Below are the code and all the weights of a small trained network. Each question names an input and a class and asks about switching units off, where a switched-off unit gives its printed mean instead of its output.

import numpy as np


def w(rows, s, z=0):
    codes = np.array(rows[::2]) - 128.0
    scale = np.full(codes.shape[1], s)
    scale[-1] = z or s
    return codes * scale


def norm(h):
    return h / np.sqrt((h * h).mean(-1, keepdims=True) + 1e-5)


def f(y):
    return np.maximum(y, 0)


def log_softmax(a):
    a = a - a.max(-1, keepdims=True)
    return a - np.log(np.exp(a).sum(-1, keepdims=True))


def net(x, mask):
    res = np.array(x, float).reshape(1, 4) / 4 @ E
    u = 0
    for l in range(4):
        y = f(norm(res) @ A[l][:, :-1].T + A[l][:, -1])
        res = res + np.where(mask[u : u + 3], y, B[l][:, -1]) @ B[l][:, :-1]
        u += 3
    return log_softmax(norm(res)[-1] @ U[:, :-1].T + U[:, -1])


A, B = {}, {}
E = w([
[111,80,118,109,109,122,251,159],'x0',
[110,109,133,113,135,121,219,153],'x1',
[134,125,2,72,210,156,164,233],'x2',
[246,47,99,189,212,133,163,211],'x3',
],0.0081)
A[0] = w([
[143,100,130,166,146,3,143,42,174],'L0N0',
[64,138,87,123,101,244,106,47,75],'L0N1',
[95,28,209,118,139,239,135,1,2],'L0N2',
],0.0043,0.00057)
B[0] = w([
[63,119,1,232,225,67,68,155,224],'L0N0',
[23,145,109,75,84,162,78,179,234],'L0N1',
[97,96,115,74,195,116,89,167,250],'L0N2',
],0.0073,0.0023)
A[1] = w([
[227,127,131,168,183,115,153,112,89],'L1N0',
[118,154,80,147,108,110,157,254,4],'L1N1',
[159,83,244,139,114,31,114,68,83],'L1N2',
],0.0072,0.0018)
B[1] = w([
[143,176,51,113,73,240,205,173,254],'L1N0',
[9,154,128,246,181,115,31,52,251],'L1N1',
[142,33,85,18,215,2,123,87,227],'L1N2',
],0.0097,0.0041)
A[2] = w([
[254,66,174,98,154,111,155,167,210],'L2N0',
[82,194,175,104,84,85,120,135,220],'L2N1',
[186,99,154,241,161,141,129,108,1],'L2N2',
],0.0097,0.00058)
B[2] = w([
[179,173,204,117,108,130,130,142,214],'L2N0',
[195,82,121,220,118,197,205,250,254],'L2N1',
[135,229,132,198,107,134,107,177,229],'L2N2',
],0.011,0.0044)
A[3] = w([
[191,143,207,137,79,236,76,110,123],'L3N0',
[71,98,86,126,77,189,152,49,56],'L3N1',
[72,59,2,92,205,171,51,95,254],'L3N2',
],0.007,0.0006)
B[3] = w([
[219,153,93,147,113,214,233,75,201],'L3N0',
[237,198,106,131,1,140,119,44,154],'L3N1',
[162,78,226,25,161,32,118,62,254],'L3N2',
],0.0094,0.0054)
U = w([
[155,93,133,217,48,222,169,225,255],'0',
[114,19,227,130,254,34,116,92,1],'1',
],0.0071,0.00082)

Each question gives the input, the list of numbers given to net, and the class t.
The units are the neurons (one row each of A and B). Each row of codes is followed by its name. A weight is (code - 128) times the scale printed after its matrix; where a second scale follows, it is the last column's (A, B and U).
mask holds one flag per neuron, layer by layer. A switched-off neuron (its flag False) gives its mean, the last column of its row in B, instead of its output. The means were averaged over made-up inputs and are rounded, as every weight is.
A unit's drop is (log p(t) with every unit on - log p(t) with that unit switched off) / (log p(t) with every unit on - log p(t) with every unit switched off).
The circuit of an input: a set's keep is (log p(t) with only the set's units on - log p(t) with every unit switched off) / (log p(t) with every unit on - log p(t) with every unit switched off). Starting from all 12 units, units are removed one at a time, each time the one whose removal leaves the highest keep (on an exact tie, the one counted first), for as long as the keep stays at least 0.8.
units of the circuit, in order: the units of the circuit, biggest drop first
top k neurons: the k neurons with the biggest drops, biggest first
top k neurons in layer l: the k neurons of layer l with the biggest drops, biggest first
drop of u: that unit's drop, to one decimal
input [-6,-5,8,-4], class 1: units of the circuit, in order	(L3N2)
input [4,5,4,1], class 1: top 2 neurons	(L1N1 L2N1)
input [4,-4,8,-6], class 1: top 2 neurons	(L3N2 L1N0)
input [-6,1,-5,-6], class 0: top 3 neurons	(L2N1 L0N1 L1N1)
input [6,4,-2,0], class 1: top 2 neurons in layer 0	(L0N1 L0N2)
input [-2,1,2,-1], class 1: top 2 neurons in layer 2	(L2N2 L2N0)
input [6,-5,4,3], class 1: top 2 neurons in layer 3	(L3N2 L3N0)
input [5,-1,7,-5], class 1: drop of L1N0	0.1
input [4,-5,4,-2], class 1: drop of L3N2	0.2
input [3,-2,8,-2], class 1: drop of L0N0	0.0
